Here is a tiny trained network, its code and every weight. The questions are about switching its units off for an input and a class, where a switched-off unit gives its printed mean instead of its output.

import numpy as np


def w(rows, s, z=0):
    codes = np.array(rows[::2]) - 128.0
    scale = np.full(codes.shape[1], s)
    scale[-1] = z or s
    return codes * scale


def f(y):
    return y / 2 * (1 + np.tanh(0.7978845608 * (y + 0.044715 * y**3)))


def log_softmax(a):
    a = a - a.max(-1, keepdims=True)
    return a - np.log(np.exp(a).sum(-1, keepdims=True))


def net(x, mask):
    res = np.array(x, float).reshape(1, 6) / 4 @ E
    y = f(res @ A[0][:, :-1].T + A[0][:, -1])
    res = res + np.where(mask, y, B[0][:, -1]) @ B[0][:, :-1]
    return log_softmax(res[-1] @ U[:, :-1].T + U[:, -1])


A, B = {}, {}
E = w([
[111,117,182,83,213,106],'x0',
[177,97,182,133,153,177],'x1',
[68,106,152,241,181,255],'x2',
[111,197,181,88,67,174],'x3',
[236,207,229,118,127,137],'x4',
[44,124,123,113,73,125],'x5',
],0.0082)
A[0] = w([
[50,76,50,112,159,119,217],'neuron 1',
[131,146,115,67,76,12,211],'neuron 2',
[89,156,200,113,46,134,197],'neuron 3',
[132,177,111,64,81,148,181],'neuron 4',
[119,43,119,139,197,132,204],'neuron 5',
[171,226,132,128,118,20,159],'neuron 6',
[69,86,88,113,139,107,185],'neuron 7',
[81,107,31,189,64,97,194],'neuron 8',
[107,177,171,57,126,138,143],'neuron 9',
[162,159,57,138,16,125,182],'neuron 10',
[186,187,211,94,122,132,253],'neuron 11',
[166,133,147,199,183,206,194],'neuron 12',
[147,148,157,103,119,75,160],'neuron 13',
[39,36,39,131,153,109,216],'neuron 14',
[142,204,191,219,158,218,197],'neuron 15',
[94,136,254,146,156,175,201],'neuron 16',
[185,147,34,36,124,46,203],'neuron 17',
[127,208,74,165,82,76,203],'neuron 18',
[108,176,153,96,97,144,145],'neuron 19',
[187,220,165,79,112,135,184],'neuron 20',
[191,113,223,199,100,155,199],'neuron 21',
],0.009,0.0052)
B[0] = w([
[48,34,102,250,118,77,220],'neuron 1',
[86,147,106,126,86,64,244],'neuron 2',
[57,137,126,55,143,211,182],'neuron 3',
[62,150,160,65,69,140,178],'neuron 4',
[195,52,195,254,207,92,189],'neuron 5',
[145,172,141,73,100,53,202],'neuron 6',
[46,78,110,219,106,73,187],'neuron 7',
[83,92,24,123,37,169,220],'neuron 8',
[29,192,219,128,101,142,160],'neuron 9',
[164,151,80,54,51,103,202],'neuron 10',
[160,209,222,2,234,123,211],'neuron 11',
[222,61,88,146,171,198,210],'neuron 12',
[97,163,153,112,145,46,166],'neuron 13',
[43,25,119,241,113,78,242],'neuron 14',
[183,102,103,113,158,204,224],'neuron 15',
[153,119,173,121,184,215,196],'neuron 16',
[136,130,109,165,116,53,245],'neuron 17',
[147,122,78,61,62,82,193],'neuron 18',
[83,158,171,86,89,166,154],'neuron 19',
[143,215,201,62,174,99,197],'neuron 20',
[183,75,130,101,219,146,197],'neuron 21',
],0.0073,0.012)
U = w([
[97,176,196,85,117,194,11],'0',
[95,73,130,224,106,118,185],'1',
[104,111,53,132,1,155,101],'2',
[221,104,135,127,141,189,246],'3',
[135,191,158,86,103,54,87],'4',
],0.0097,0.0011)

Each question gives the input, the list of numbers given to net, and the class t.
The units are the neurons (one row each of A and B). Each row of codes is followed by its name. A weight is (code - 128) times the scale printed after its matrix; where a second scale follows, it is the last column's (A, B and U).
mask holds one flag per neuron, in row order. A switched-off neuron (its flag False) gives its mean, the last column of its row in B, instead of its output. The means were averaged over made-up inputs and are rounded, as every weight is.
A unit's drop is (log p(t) with every unit on - log p(t) with that unit switched off) / (log p(t) with every unit on - log p(t) with every unit switched off).
The circuit of an input: a set's keep is (log p(t) with only the set's units on - log p(t) with every unit switched off) / (log p(t) with every unit on - log p(t) with every unit switched off). Starting from the 12 units with the biggest drops (on a tie, the unit counted first), units are removed one at a time, each time the one whose removal leaves the highest keep (on an exact tie, the one counted first), for as long as the keep stays at least 0.8.
units of the circuit, in order: the units of the circuit, biggest drop first
top k neurons: the k neurons with the biggest drops, biggest first
drop of u: that unit's drop, to one decimal
input [-8,-7,7,5,1,-5], class 3: units of the circuit, in order	(neuron 15; neuron 14)
input [-8,8,-8,0,-4,-4], class 4: units of the circuit, in order	(neuron 14; neuron 12)
input [-5,-4,-4,-6,0,-8], class 2: top 3 neurons	(neuron 11; neuron 20; neuron 8)
input [-1,-4,-2,-2,-1,-8], class 4: units of the circuit, in order	(neuron 14; neuron 12)
input [8,-1,0,-2,4,-3], class 3: units of the circuit, in order	(neuron 2; neuron 16)
input [0,8,-6,0,-8,7], class 1: units of the circuit, in order	(neuron 14)
input [2,-6,7,4,5,-4], class 3: top 2 neurons	(neuron 12; neuron 15)
input [-3,1,7,8,3,2], class 3: top 4 neurons	(neuron 15; neuron 12; neuron 21; neuron 2)
input [-6,-5,1,2,7,7], class 0: top 2 neurons	(neuron 3; neuron 17)
input [6,6,7,7,-8,-5], class 3: drop of neuron 15	0.5
input [5,2,6,-6,1,0], class 3: drop of neuron 12	0.3
input [5,2,0,6,2,-2], class 0: drop of neuron 11	0.0
input [-2,1,-1,4,2,-4], class 0: drop of neuron 17	0.1
